Each row has a class, written after it.
[-612   24   45  -35  154   -8 -357 -139   41   80  270  295 -202  323
  196  -33 -167  -20   -1 -258 -151  -54  257 -104  -89  242  121 -129
 -158 -255 -239 -118  174 -213  201  -29   87  504 -189] -> (166)
[ 118 -265  136 -101 -299  229  301 -256  320  120   -9  245 -138  216
   69 -253 -128  430  123 -289  -94  -63  295   -1  192  122  -11 -109
  -67 -619 -359 -207  -29 -294   12  224  181  168 -304] -> (166)
[ 144 -243  -86   -8 -112  286  478 -370  360  111   87  217 -151  118
   57 -206   49  404  123 -126 -189  -75  264  151  324    8  -98  -83
 -126 -455 -402 -277  -34 -275  126  259  137  331 -359] -> (166)
[  72  119  241 -228  -71 -180 -114   90  141  -45 -341 -242   76 -125
  -63   43  214 -111 -596  -23   52 -412 -135   14   69   73  251  -65
 -190  183  -31  239 -145 -436  -58  116 -273    6 -151] -> (57)
[   7  123  400 -321 -245 -135  -30  -30   82 -171 -231 -340  183 -187
   21  296  114 -182 -415 -248  165 -427  -64 -100   10  115  319  -44
 -358  -17  110   88 -233 -557 -135  -55 -173  -29 -104] -> (97)
[-646   84  157 -132  -20 -145  -51 -118   -1   76  223  239  -39  348
  155  119 -190 -106  -90 -176  -26   39  264  -54  -48  286  161  -14
 -110 -220 -115 -189   24 -237  221  -55   91  473 -219] -> (72)
[  85  161  317 -225  -33 -180  -47  148  195 -108 -319 -188   63 -136
  -70   83  151 -130 -562  -18   58 -392  -94  -47  108   95  297  -91
 -216  134  107  238 -197 -422  -60   52 -289  -12  -96] -> (11)
[ -19  158  224 -187 -209   90   29  -69   71  -30 -166 -529  218 -245
  109   70  170  -78 -339 -273   13 -478    0   48   80  150   80 -121
 -290 -136  -26  109 -221 -545  -62   31 -361   31 -166] -> (166)
[  52  -60   68  164 -377  392  746 -146  332  -31 -127  207 -240  122
  -49 -254   55  354  103 -376  -30 -184  526   78  277    4  164  -39
 -120 -100 -419 -345   40 -355   66  197 -209  214 -366] -> (137)
[ 397  216   52  -82  364 -188  643  128   48 -453  190  -24 -346 -104
 -271  106    0  176 -302 -294   45 -297 -191  172  -15  322  -29 -270
   72 -434  131 -276  193  510  -52 -281   42 -515  160] -> (126)
[ -96  333  433 -331  -27 -150   29   27   17 -197 -327 -256  -58   17
   61   50  300 -115 -412 -304   91 -536 -114 -110  -77  279  372  -89
 -293  124    3   83 -117 -392 -122  -43 -236  -26 -158] -> (197)
[-510  132  113  -40  -55  -88  -54 -188  -74  -52  242  137 -121  275
  222   85 -104  -66  -59 -105    1 -148  154   -2  -57  259  172   -6
 -110 -206 -221 -146   38 -230  160 -121   94  375 -175] -> (9)
[-528   75   94  -47  187   95 -506  -44   19  -13  265  371 -354  335
  180 -114 -111  -19   26 -279 -168 -102  281 -168  -90  287  109 -117
 -144 -275 -221  -54  216 -154  171  -30   22  527 -184] -> (9)
[ 278  138  -23  -76  224 -351  338  -24   72 -331   66 -103 -147  -40
 -219  259 -118  116 -371 -258   45 -317 -232  158 -112  361   40 -193
   49 -306  218 -412  231  479   81 -265   55 -413  202] -> (126)
[   8  134  357 -291 -152 -102 -109  -89   77 -125 -206 -350  149 -119
   64  262   91 -133 -520 -255   48 -422  -72 -119   20  114  312  -33
 -292  -75   59   51 -202 -527  -93   -4 -106  -43  -85] -> (193)
[ 177  263  115   -2  474 -556  605   77   -6 -327  -98  115  -39 -127
 -195  344   31   12 -278 -285  -85 -303 -187   86   31  188  118 -223
  106 -243  -91 -536  274  338   73 -297 -170 -161   25] -> (166)
[ 352  231   79 -135  391 -270  637  105   73 -425  124   -9 -402 -182
 -294  114   47  184 -321 -315   66 -276 -229   13  -40  339  -40 -308
   91 -402  209 -310  173  590   -4 -305   74 -586  220] -> (137)
[-545   56   40  -34  188   39 -393 -116   13   75  235  260 -196  268
  160  -72  -63   58  -76 -275 -207  -35  225  -84  -88  192   72  -93
 -184 -228 -296 -111  208 -124  213    3  173  537 -168] -> (57)
[-541   65   79  -21  198   10 -309 -132   74   72  256  371 -251  247
  200  -83  -81    3   -1 -198 -189   -9  269  -95  -35  214   88 -116
 -162 -211 -241  -89  173 -173  222  -20   86  575 -224] -> (11)
[  17  330  365 -362   45  -15  -72   34   30 -212 -358 -261  -76   75
  -38   16  225 -114 -491 -306  -22 -601  -81 -179  -63  344  315  -90
 -392   49   54    7 -130 -375  -82  -19 -294  -90 -218] -> (55)
[ -30  142  339 -268 -168  101  -56  -81  119  -36  -83 -533  186 -307
   17   51  189 -232 -460 -201  -48 -465   40   37  150   82  132 -158
 -280 -129 -110  220 -268 -573  -53   73 -364  121 -206] -> (97)
[ 179  200  117  -75  404 -478  501  -50  -30 -319   37   92 -136 -138
 -234  341   21   -5 -202 -295 -117 -246 -160  100   15  191   97 -245
   63 -284   -7 -498  277  380  103 -302 -128 -135   43] -> (97)
[  45  115  291 -307 -142 -116  -67  -17    8  -77 -248 -381  121 -127
   61  197  131  -89 -484 -198  127 -435  -52 -123  -16   59  303   11
 -342  -10  113  129 -137 -559 -112   16  -94  -45 -105] -> (57)
[  21  315  444 -398   24 -114  -40   23   91 -212 -280 -275  -88  -40
  -21   25  319  -92 -524 -309    0 -578 -152  -85 -117  341  340  -31
 -326   73   66   54  -48 -394  -93  -38 -266  -60 -208] -> (126)
[-657   49  159 -189  -54 -107  -33 -101   56   42  207  200 -111  271
  191  139 -198  -80 -111 -189  -38  -76  263  -69   43  241  173  -62
 -159 -188  -87  -57    3 -323  196  -91   49  466 -255] -> (97)
[ 295  169   46  -68  244 -330  330   -6   87 -363   28  -79 -243   50
 -167  303 -120   11 -357 -249   56 -403 -248  155  -87  389   21 -162
   24 -318  283 -336  258  469   52 -272   76 -410  241] -> (9)
[ 394  205  128  -89  421 -265  684   95   54 -468  151   90 -324 -155
 -241  153   25  163 -298 -307   33 -239 -217    6  -27  254  -41 -244
   72 -408  144 -309  186  534  -31 -312    4 -443  145] -> (9)
[-491  146   90    2  -46 -102    7 -165  -62   20  285  120  -63  326
  215   18  -52 -150  -63  -86    8 -122  168   91  -62  252  171   -6
 -151 -222 -237 -146   -1 -205  167 -107   47  339 -214] -> (72)
[-533   43   64  -46  170   42 -482 -136   49   61  207  315 -338  301
  157  -76  -86    8  -16 -291 -191  -84  210 -112  -67  283  148 -116
 -163 -199 -265  -23  162 -179  196  -27  133  496 -165] -> (137)
[ 233  207  170  -70  554 -503  477   40  -72 -291  -33  158 -135 -148
 -232  246   48   35 -320 -307  -80 -211 -151   29    9  220   91 -153
  118 -273  -24 -548  349  409   93 -308  -13 -199   20] -> (126)
[-530   85  148  -12   -6  104 -326 -122   28  -33  233  191  -57  312
  133   96 -224 -106 -185 -163 -141 -114  119 -253   41  218  170 -107
 -169 -190 -365  -46   25 -339   89  -27   95  478 -219] -> (193)
[ 299  206    2  -78  362 -222  525   47   83 -330  -15  -88 -243   52
 -254  178   28   75 -464 -249  -50 -385 -133  198   79  285   -2 -238
   19 -319   87 -428  321  414   50  -85   22 -321  135] -> (57)
[-469   98   14   38  -95 -133 -118 -237 -121   15  283   72  -55  260
  199   93 -111  -89  -46  -99    4 -136  100   51  -56  151  124  -17
 -154 -149 -220 -148   45 -290  178  -74  168  370 -164] -> (197)
[ 251  223  203   -9  465 -494  474   35  -76 -354  -10  155  -35  -98
 -260  296   -5  -32 -284 -298  -89 -301 -116  -12   27  198  125 -202
  113 -297 -101 -539  293  401   73 -312 -128 -234  -11] -> (55)
[  26  154  307 -228  -37 -132 -201   85  143  -21 -230 -239   48  -78
  -82  -28  235 -165 -633  -18   48 -389 -107  -52   56   76  311  -86
 -276  135   75  227 -173 -425  -47   59 -325  -77 -131] -> (72)
[ 162 -201   74  -15 -115  328  489 -378  318   91   96  236 -196  162
   -4 -248   -3  379   11 -247 -215  -27  326   64  300    1  -45  -86
 -127 -492 -516 -280   -9 -249  131  297  228  307 -365] -> (193)
[  30  301  472 -387  -21  -22  -49   39   85 -238 -339 -253  -32  -64
  -20   55  264  -64 -477 -306   51 -553 -121 -161  -53  338  306 -111
 -372   24   52   38  -76 -379 -120  -44 -219  -76 -157] -> (55)
[ 406  235  113 -113  433 -283  756   70   33 -467  197   51 -350 -104
 -228  134  -35  136 -309 -297   20 -249 -222   49   -4  326  -47 -263
   99 -499  174 -308  208  531  -47 -324   77 -484  156] -> (11)
[ 158 -163  200  -34 -158  234  369 -293  261  -74   60  267  -39  145
  -87 -225   19  300  -25 -332  -75  -59  363  -23  256  109   34  -15
  -73 -479 -463 -469  -54 -156  139  151  212  145 -242] -> (193)
[-450   58   59    9  -16 -158 -108 -228  -82    2  285  135  -38  274
  252   68  -91 -151  -65  -96   -1 -118   94   -6  -52  187  143  -12
 -158 -199 -198 -163   30 -219  190 -113  161  415 -164] -> (197)
[-578   47   63  -55  150   23 -447 -176  -31  144  230  309 -218  345
  155 -101  -60  -19  -42 -204 -145   11  221  -88  -45  290   89 -146
 -169 -269 -264 -132  153 -152  204   -1   91  476 -214] -> (72)
[ -41  164  272 -232  -92 -186 -207   81  222  -49 -335 -237   14 -141
  -30   64  192 -127 -583  -13   55 -368 -149  -75  113   76  298  -45
 -177  244    3  240 -182 -455  -32   45 -267  -52 -143] -> (193)
[ 143 -237  -28  -11  -99  320  451 -401  282  168  139  229 -186  111
   14 -297   98  436  -19 -148 -242  -19  339  175  303  -32  -81  -64
 -154 -511 -424 -368   12 -267  167  309  187  307 -404] -> (126)
[-530   68   92  -53  173  -23 -487 -129   37   82  214  313 -302  302
  167  -52  -62  -21  -40 -292 -200 -159  219  -83  -96  316  126 -153
 -160 -258 -254  -43  158 -159  219   -3   97  503 -190] -> (137)
[  49  160  306 -198 -120  102  -35  -47   89   32 -148 -538  159 -214
   33  -31  178 -206 -494 -168  -37 -492   -2   95  155  187   90  -63
 -257 -111 -137  229 -195 -561  -17   98 -296  115 -272] -> (126)
[-658  123  256 -171  -28 -145   84   -9  140  -66  181  240 -158  374
  198  148 -168  -69  -67 -268  -68 -116  298   45   -5  348  248   14
  -89 -157 -153  -84   46 -256  152 -132   19  438 -288] -> (126)
[ 150 -205   22  -30 -155  347  392 -441  239  181  145  214 -177  271
    4 -306  -17  363    7 -154 -164   42  321   97  295   56  -93 -123
 -204 -546 -431 -366  -23 -271  125  339  205  313 -374] -> (72)
[-446   99   95  -69    8 -144  -38 -191  -39  -53  230  158   -7  174
  240  168  -90  -96 -137 -118  -47 -145   89  -12  -62  217  162   -5
 -123 -209 -219 -148    0 -224  196 -131  175  430 -154] -> (193)
[ -31  335  391 -372  -72  -57   51   24  144 -225 -319 -389  -63   41
   41   37  206 -102 -420 -336   49 -546 -141 -137 -119  351  313 -104
 -348   12   57   24 -121 -390 -154   -9 -289 -114 -142] -> (166)
[ 260  155  120 -135  238 -401  274  -59  126 -348  123  -81 -265   25
 -211  253 -115  -74 -372 -279   24 -382 -249   91 -121  383  109 -216
   13 -382  262 -346  221  472   49 -300   76 -405  208] -> (97)
[-498   44   33   27   35  116 -414 -138  -42   45  294  217  -45  320
   97   88 -256  -47 -103  -66 -152  -94  142 -154   52  173  109 -116
 -197 -292 -336  -87   77 -338  134   10  173  478 -224] -> (55)
[ 136 -214   95 -112 -273  307  146 -255  168  173  -21  237 -205  225
   47 -316 -129  487   90 -266 -107  -30  324 -100  185   78  -96 -113
  -78 -603 -389 -266   39 -291   -4  275  270  168 -323] -> (57)
[ -13  313  391 -305  -53  -97  113  -63   66 -169 -288 -312   14  -68
   44  109  285 -125 -465 -223   20 -573  -99  -43  -93  257  335  -78
 -334  122   89   73 -115 -422  -80  -23 -322  -34 -167] -> (11)
[ 200 -182  156  -11 -122  216  393 -305  252  -58   82  279 -103  165
  -70 -284   98  305  -17 -361  -98  -55  326   18  282  118   50   54
 -116 -475 -411 -438  -53 -181  156  155  181  186 -262] -> (137)
[ 307  146    3   22  243 -371  252  -37   52 -297   68   -9 -208   13
 -200  309 -162   20 -381 -240   56 -351 -317  113 -127  373   18 -143
   51 -353  286 -370  256  461   87 -302   94 -411  241] -> (9)
[ 123 -206   73  -45 -148  365  521 -343  381   76   76  253 -260  144
   12 -220    2  395   69 -265 -213  -23  329   36  261   23   -6 -101
 -107 -469 -443 -241   17 -241   96  266  149  275 -356] -> (193)
[ 144  -93  197  -16 -160  293  361 -282  184  -62  175  285  -54  302
 -116 -355    5  305  -24 -337  -69   -4  363  -64  187  162   53   23
 -137 -519 -383 -535  -42 -132  119  163  178  184 -254] -> (72)
[ -31  346  371 -324 -112  -23  -24    5   83 -208 -321 -369  -37  -23
  -12   20  321  -53 -515 -301   47 -587 -121 -128 -124  267  367  -75
 -319   87  -33   19 -128 -412 -162   14 -294 -138 -161] -> (57)
[ 140 -198   78  -90 -144  328  456 -396  362   60  128  161 -225  205
  -32 -273  -33  321   44 -233 -205  -44  318   84  321   54  -10 -133
 -187 -506 -476 -287  -36 -240  117  270  126  319 -377] -> (97)
[-513   76   70   29  -68 -112  -34 -208  -26  -20  273  126  -55  288
  205   36  -61 -113  -68 -132  -11  -80  162   17   20  184  125   -9
 -170 -138 -204 -219   36 -227  214 -100   94  401 -187] -> (197)
[  29  151  276 -207 -131   66  -81  -36   16  -14 -181 -506  252 -228
   26   99  142 -155 -399 -197  -18 -490   49   63  159  103  104  -92
 -292 -124  -86  180 -245 -556  -26   43 -319   24 -219] -> (55)
[ 182  224  118    6  493 -528  542   15  -73 -354  -16  148  -67 -123
 -197  305   62  -55 -323 -291  -39 -307 -167   54   18  152  120 -177
  154 -162  -64 -544  321  378   83 -317  -85 -180   64] -> (197)
[ -66  112  320 -200  -50 -248  -32   71  227  -19 -338 -237   84  -29
  -31   59  182 -155 -547   -1   35 -384 -101   -7  161   83  371  -54
 -196  153  -22  222 -204 -443  -33   52 -270   -8 -154] -> (166)
[  10  132  240 -201 -104 -234  -47   86  191  -78 -317 -287   74  -98
  -65  113  175  -81 -516  -29   97 -407 -126   41  108   58  298  -78
 -234  182   70  193 -173 -448  -53   47 -268 -109  -92] -> (166)
[ 191  257  118  -13  451 -513  611   61   48 -357  -50  114  -87 -168
 -234  325  -12    5 -284 -331  -21 -257 -172   29    9  224  113 -192
  128 -254  -58 -569  289  314   66 -286 -100 -146   43] -> (166)
[ 139 -141  206  -40 -147  228  452 -298  233  -58  117  299  -81  222
  -80 -337   51  310  -72 -331  -86   -8  358   53  233  163   64   80
 -110 -483 -392 -559  -67 -189  149  121  190  152 -313] -> (126)
[-449   56   54  -44  -28 -122 -121 -213  -28    2  223  142  -20  180
  276  143 -151  -88  -85  -97  -51 -101  137    6  -13  186  112  -16
 -121 -193 -242 -136    7 -264  205 -110  158  460 -172] -> (193)
[  48  202  324 -258  -69 -175 -115  103  143  -92 -314 -224   82 -100
  -51   23  262 -121 -557   -5   66 -393 -106    4   45   45  328  -66
 -250  180  -16  147 -169 -430  -93   59 -286  -42 -117] -> (72)
[ 168 -231  220 -105 -218  191  345 -277  249   62  -41  352 -143  188
   54 -233  -50  437   69 -249 -120  -56  347   12  262   51    8 -133
  -79 -542 -447 -190  -50 -292  -22  231  197  186 -341] -> (11)
[ 109 -210   35  -39 -200  376  473 -381  342  102  141  194 -223  211
  -12 -306  -19  325   56 -187 -190  -47  315   57  298   57  -55 -119
 -166 -510 -436 -280  -51 -224  117  288  142  319 -385] -> (97)
[ -22  205  290 -206 -166   39  -44  -59   33  -67 -132 -558  176 -250
   36  124  214 -202 -401 -294  -17 -511   20   59   82  169  182 -119
 -234 -111 -104  206 -236 -550  -51   84 -386   82 -168] -> (137)
[  -5   91  402 -338 -192 -148 -102  -65  101  -91 -241 -339  124 -132
   70  230  136 -118 -413 -230   91 -444  -12  -17   41   62  383  -63
 -385  -58   87  129 -246 -561 -101  -51 -152  -39  -97] -> (97)
[-566   21   42   -8  -41   44 -342 -153   16   55  252  195  -26  299
  159  114 -267   17  -60 -115 -143  -42   65 -194    2  220  106 -155
 -185 -275 -276  -49   12 -353  102  -11  117  533 -193] -> (166)
[ 260  219  108    9  459 -485  429   35 -125 -324  -11  155   -8 -134
 -227  340   -2  -15 -248 -278  -58 -261 -114   74   58  153   68 -118
   77 -266  -38 -573  318  293  117 -280  -42 -129    8] -> (55)
[ 163 -146  184  -20 -122  262  432 -271  286  -58   71  305 -127  274
  -95 -346    7  310  -20 -352  -63  -68  327  -31  200  128   55   -2
 -135 -459 -414 -478  -20 -141  140  174  258  178 -244] -> (197)
[ 216  230  162  -22  480 -491  468   36  -25 -363   -1  106 -135 -132
 -284  322   45  -44 -305 -365 -105 -276 -136   -4   28  227  165 -196
  140 -264  -61 -468  261  377   82 -259 -110 -158   70] -> (137)
[ 347  195   43 -142  478 -222  530   89  147 -419    1  -66 -294   82
 -229  175   -7   30 -486 -290  -76 -398  -86  175   90  277   64 -254
    4 -332   55 -422  335  444   21 -109   -3 -291  164] -> (57)
[  46  -29   94  166 -317  312  690 -149  298  -30 -105  242 -182  254
  -36 -240   29  293   28 -367  -31 -172  501  114  215   13  219  -23
 -147 -156 -399 -409   32 -290   27  142 -212  147 -358] -> (72)
[  19  -61  126  169 -278  315  899  -89  383  -86 -156  227 -203  195
  -56 -244   63  375   95 -429  -68 -191  515   94  289   -6  242  -25
 -141 -154 -393 -346   41 -267   41  105 -217  142 -344] -> (166)
[ 335  176   72 -117  389 -273  481   89  141 -453  -14  -14 -282  113
 -214  188   36   16 -408 -332  -34 -402 -145  239  115  321   67 -279
    9 -326  101 -379  291  413   14 -128  -42 -290  181] -> (197)
[-579   87  134  -54  170   42 -409  -97   12   93  268  370 -196  280
  141  -97  -60  -20  -73 -221 -151  -35  230  -80  -99  278   96 -141
 -163 -258 -246 -152  206 -143  217  -57   90  509 -172] -> (72)
[ 173 -210  159 -136 -268  271  158 -239  204   89   55  320 -149  212
   50 -294    2  401  108 -204  -67  -42  328  -54  229   56  -32  -55
 -110 -561 -329 -274    5 -334  -24  242  175  183 -337] -> (72)
